[[-43.4 -64.3 -10.6 -26.6 -33.3 -19.3]
 [-14.4 -20.2  -7.1 -26.1  14.0  -3.6]
 [-32.8 -39.5 -26.4 -31.2 -20.1 -13.8]
 [ -7.9 -10.0  -5.8  -6.4  -6.1  -3.3]
 [-21.4 -41.7  14.7 -16.3   3.2  -8.5]]
=>
[[-21.4 -41.7  14.7 -16.3   3.2  -8.5]
 [ -7.9 -10.0  -5.8  -6.4  -6.1  -3.3]
 [-14.4 -20.2  -7.1 -26.1  14.0  -3.6]
 [-43.4 -64.3 -10.6 -26.6 -33.3 -19.3]
 [-32.8 -39.5 -26.4 -31.2 -20.1 -13.8]]

[[ 12.5  15.9 -35.3 -28.8  -4.7]
 [-13.6 -31.3 -11.1  -6.6  -4.9]
 [ -7.9  24.0 -11.5   1.8  29.5]
 [  8.4 -27.7  25.7 -16.3 -15.3]
 [ 42.7  28.6  -2.2 -12.2 -35.6]
 [ 10.1  49.6 -16.0   0.0  18.1]
 [ -5.5  -7.5  33.7  12.3  16.8]
 [ -1.9  -2.0  28.0  64.5 -13.6]
 [-41.9 -10.0 -21.4 -20.9  62.1]
 [-13.4  -1.9  22.2  19.4  14.6]
 [ -1.2  22.8  12.1  27.0  14.4]]
=>
[[ -5.5  -7.5  33.7  12.3  16.8]
 [ -1.9  -2.0  28.0  64.5 -13.6]
 [  8.4 -27.7  25.7 -16.3 -15.3]
 [-13.4  -1.9  22.2  19.4  14.6]
 [ -1.2  22.8  12.1  27.0  14.4]
 [ 42.7  28.6  -2.2 -12.2 -35.6]
 [-13.6 -31.3 -11.1  -6.6  -4.9]
 [ -7.9  24.0 -11.5   1.8  29.5]
 [ 10.1  49.6 -16.0   0.0  18.1]
 [-41.9 -10.0 -21.4 -20.9  62.1]
 [ 12.5  15.9 -35.3 -28.8  -4.7]]

[[ -3.0   7.1 -15.7 -49.6  26.0   1.6 -22.6 -13.4 -50.3 -31.8 -73.0  -5.7
  -24.0  34.2  -9.9]
 [ -8.6  -7.5  -1.1 -31.3  -9.8  19.2 -25.1 -16.8 -18.0 -14.2   1.1 -21.8
  -43.2   5.5  -7.9]
 [ -1.7   3.9  -7.9 -60.3  -4.7  25.8 -57.9 -32.3 -23.3 -25.8  -7.5 -29.3
  -62.0  16.1   6.0]
 [ -8.1  -4.7  -5.4 -24.8   6.2   4.7  -7.4  -6.8 -30.9 -16.5 -32.5  -7.2
  -20.3  14.4 -15.3]
 [ -7.1  -8.6   3.7 -17.0 -18.9  21.1 -22.2 -14.4   0.4  -4.1  28.1 -21.7
  -38.1  -5.6  -1.5]
 [ -2.3  -8.9  12.3  41.4 -17.2  -2.3  22.2  12.5  33.7  24.3  47.0   5.5
   21.8 -24.1   0.8]]
=>
[[ -2.3  -8.9  12.3  41.4 -17.2  -2.3  22.2  12.5  33.7  24.3  47.0   5.5
   21.8 -24.1   0.8]
 [ -7.1  -8.6   3.7 -17.0 -18.9  21.1 -22.2 -14.4   0.4  -4.1  28.1 -21.7
  -38.1  -5.6  -1.5]
 [ -8.6  -7.5  -1.1 -31.3  -9.8  19.2 -25.1 -16.8 -18.0 -14.2   1.1 -21.8
  -43.2   5.5  -7.9]
 [ -8.1  -4.7  -5.4 -24.8   6.2   4.7  -7.4  -6.8 -30.9 -16.5 -32.5  -7.2
  -20.3  14.4 -15.3]
 [ -1.7   3.9  -7.9 -60.3  -4.7  25.8 -57.9 -32.3 -23.3 -25.8  -7.5 -29.3
  -62.0  16.1   6.0]
 [ -3.0   7.1 -15.7 -49.6  26.0   1.6 -22.6 -13.4 -50.3 -31.8 -73.0  -5.7
  -24.0  34.2  -9.9]]

[[ 21.5  -6.3  -5.4 -13.2   9.2 -33.3  11.2 -45.4 -11.7 -42.3  68.2 -16.8
  -21.5 -18.9  -7.4 -20.6]
 [-20.0   2.8 -23.0  -1.6 -33.0  18.3 -27.1   8.9  -4.1 -30.0 -28.5 -19.8
  -34.3 -11.7  15.8   3.2]
 [-48.8 -33.5 -33.4 -34.5  -6.0 -26.8   0.9  -5.6  -3.6  13.7 -39.7  54.7
   -8.7 -55.8   0.6  17.3]
 [ 25.3  38.5 -19.5  37.1 -56.6  14.7   9.0  24.4  16.3 -40.5  12.4 -40.2
  -27.7  23.1  -4.1 -15.3]
 [ -8.0  19.6 -21.0   9.7 -19.6   2.5 -64.6  13.9  22.5 -61.7  -5.7 -20.8
  -60.1 -24.0   2.6 -18.4]
 [  5.1  -2.7 -20.3 -11.1  -7.9 -20.7 -17.4  -9.6   3.3 -45.2  30.3  -2.3
  -39.4 -28.5   2.0  -7.5]]
=>
[[ 21.5  -6.3  -5.4 -13.2   9.2 -33.3  11.2 -45.4 -11.7 -42.3  68.2 -16.8
  -21.5 -18.9  -7.4 -20.6]
 [ 25.3  38.5 -19.5  37.1 -56.6  14.7   9.0  24.4  16.3 -40.5  12.4 -40.2
  -27.7  23.1  -4.1 -15.3]
 [  5.1  -2.7 -20.3 -11.1  -7.9 -20.7 -17.4  -9.6   3.3 -45.2  30.3  -2.3
  -39.4 -28.5   2.0  -7.5]
 [ -8.0  19.6 -21.0   9.7 -19.6   2.5 -64.6  13.9  22.5 -61.7  -5.7 -20.8
  -60.1 -24.0   2.6 -18.4]
 [-20.0   2.8 -23.0  -1.6 -33.0  18.3 -27.1   8.9  -4.1 -30.0 -28.5 -19.8
  -34.3 -11.7  15.8   3.2]
 [-48.8 -33.5 -33.4 -34.5  -6.0 -26.8   0.9  -5.6  -3.6  13.7 -39.7  54.7
   -8.7 -55.8   0.6  17.3]]

[[ 15.0 -31.0   5.3 -32.5  56.5  46.0]
 [ 43.4 -26.9   8.5 -18.5  42.6  63.0]
 [ 66.4 -22.3  35.2  -4.4  36.9  32.5]
 [ 53.7 -24.6  25.8 -11.5  41.4  39.1]
 [ 22.5 -30.1   6.3 -28.6  52.8  50.6]
 [ 13.7 -31.6   5.1 -32.8  57.1  45.4]
 [ 13.9 -31.0   5.5 -32.6  57.1  45.5]
 [ 65.8 -22.6  33.8  -5.1  37.2  33.9]]
=>
[[ 66.4 -22.3  35.2  -4.4  36.9  32.5]
 [ 65.8 -22.6  33.8  -5.1  37.2  33.9]
 [ 53.7 -24.6  25.8 -11.5  41.4  39.1]
 [ 43.4 -26.9   8.5 -18.5  42.6  63.0]
 [ 22.5 -30.1   6.3 -28.6  52.8  50.6]
 [ 13.9 -31.0   5.5 -32.6  57.1  45.5]
 [ 15.0 -31.0   5.3 -32.5  56.5  46.0]
 [ 13.7 -31.6   5.1 -32.8  57.1  45.4]]

[[ -2.7  -9.2   3.6  12.7  18.1  -6.3]
 [ 15.1  21.9   5.8  14.4   7.1 -27.7]
 [-42.9  -4.5 -15.9 -24.3   3.6  11.4]
 [ 33.0  34.6 -13.0  28.2 -21.0  12.7]
 [ -9.7  -2.5   8.9   6.1  -0.1  41.0]
 [ 24.7  55.9 -42.5  25.2 -43.0  13.9]
 [ -6.2  25.9   5.4  -4.1  -3.6  10.8]
 [ 26.2  14.9 -32.4  26.9 -13.9   4.4]
 [-12.4  -9.1  34.9  -5.0  34.2 -11.6]
 [ 39.1  61.2 -10.5  45.6 -17.6 -20.6]
 [ -8.4  -3.0   0.2  -2.7  -9.5  49.9]
 [ 48.8  49.7 -36.5  51.7 -39.4  11.7]]
=>
[[-12.4  -9.1  34.9  -5.0  34.2 -11.6]
 [ -9.7  -2.5   8.9   6.1  -0.1  41.0]
 [ 15.1  21.9   5.8  14.4   7.1 -27.7]
 [ -6.2  25.9   5.4  -4.1  -3.6  10.8]
 [ -2.7  -9.2   3.6  12.7  18.1  -6.3]
 [ -8.4  -3.0   0.2  -2.7  -9.5  49.9]
 [ 39.1  61.2 -10.5  45.6 -17.6 -20.6]
 [ 33.0  34.6 -13.0  28.2 -21.0  12.7]
 [-42.9  -4.5 -15.9 -24.3   3.6  11.4]
 [ 26.2  14.9 -32.4  26.9 -13.9   4.4]
 [ 48.8  49.7 -36.5  51.7 -39.4  11.7]
 [ 24.7  55.9 -42.5  25.2 -43.0  13.9]]

[[-23.9 -17.7  28.0   3.6  -5.8]
 [ -6.2  47.8  34.7  -4.1  37.8]
 [-14.3 -29.7 -22.5  37.2  -6.8]
 [ 23.6 -56.7  42.5 -18.2  53.6]
 [-54.7 -54.9  42.6  -3.7 -15.0]
 [-55.1 -15.9 -28.1 -23.0  24.0]
 [  1.2 -40.2 -14.9  27.3  49.5]
 [-67.6  60.2 -13.8  69.4 -30.0]
 [ 37.7   9.0 -37.7 -40.7  58.7]
 [ 12.3  30.1 -39.2 -40.4  43.8]
 [-11.5  11.4 -40.6   6.7 -10.3]
 [ 12.9 -19.4  20.6   5.9   0.2]]
=>
[[-54.7 -54.9  42.6  -3.7 -15.0]
 [ 23.6 -56.7  42.5 -18.2  53.6]
 [ -6.2  47.8  34.7  -4.1  37.8]
 [-23.9 -17.7  28.0   3.6  -5.8]
 [ 12.9 -19.4  20.6   5.9   0.2]
 [-67.6  60.2 -13.8  69.4 -30.0]
 [  1.2 -40.2 -14.9  27.3  49.5]
 [-14.3 -29.7 -22.5  37.2  -6.8]
 [-55.1 -15.9 -28.1 -23.0  24.0]
 [ 37.7   9.0 -37.7 -40.7  58.7]
 [ 12.3  30.1 -39.2 -40.4  43.8]
 [-11.5  11.4 -40.6   6.7 -10.3]]
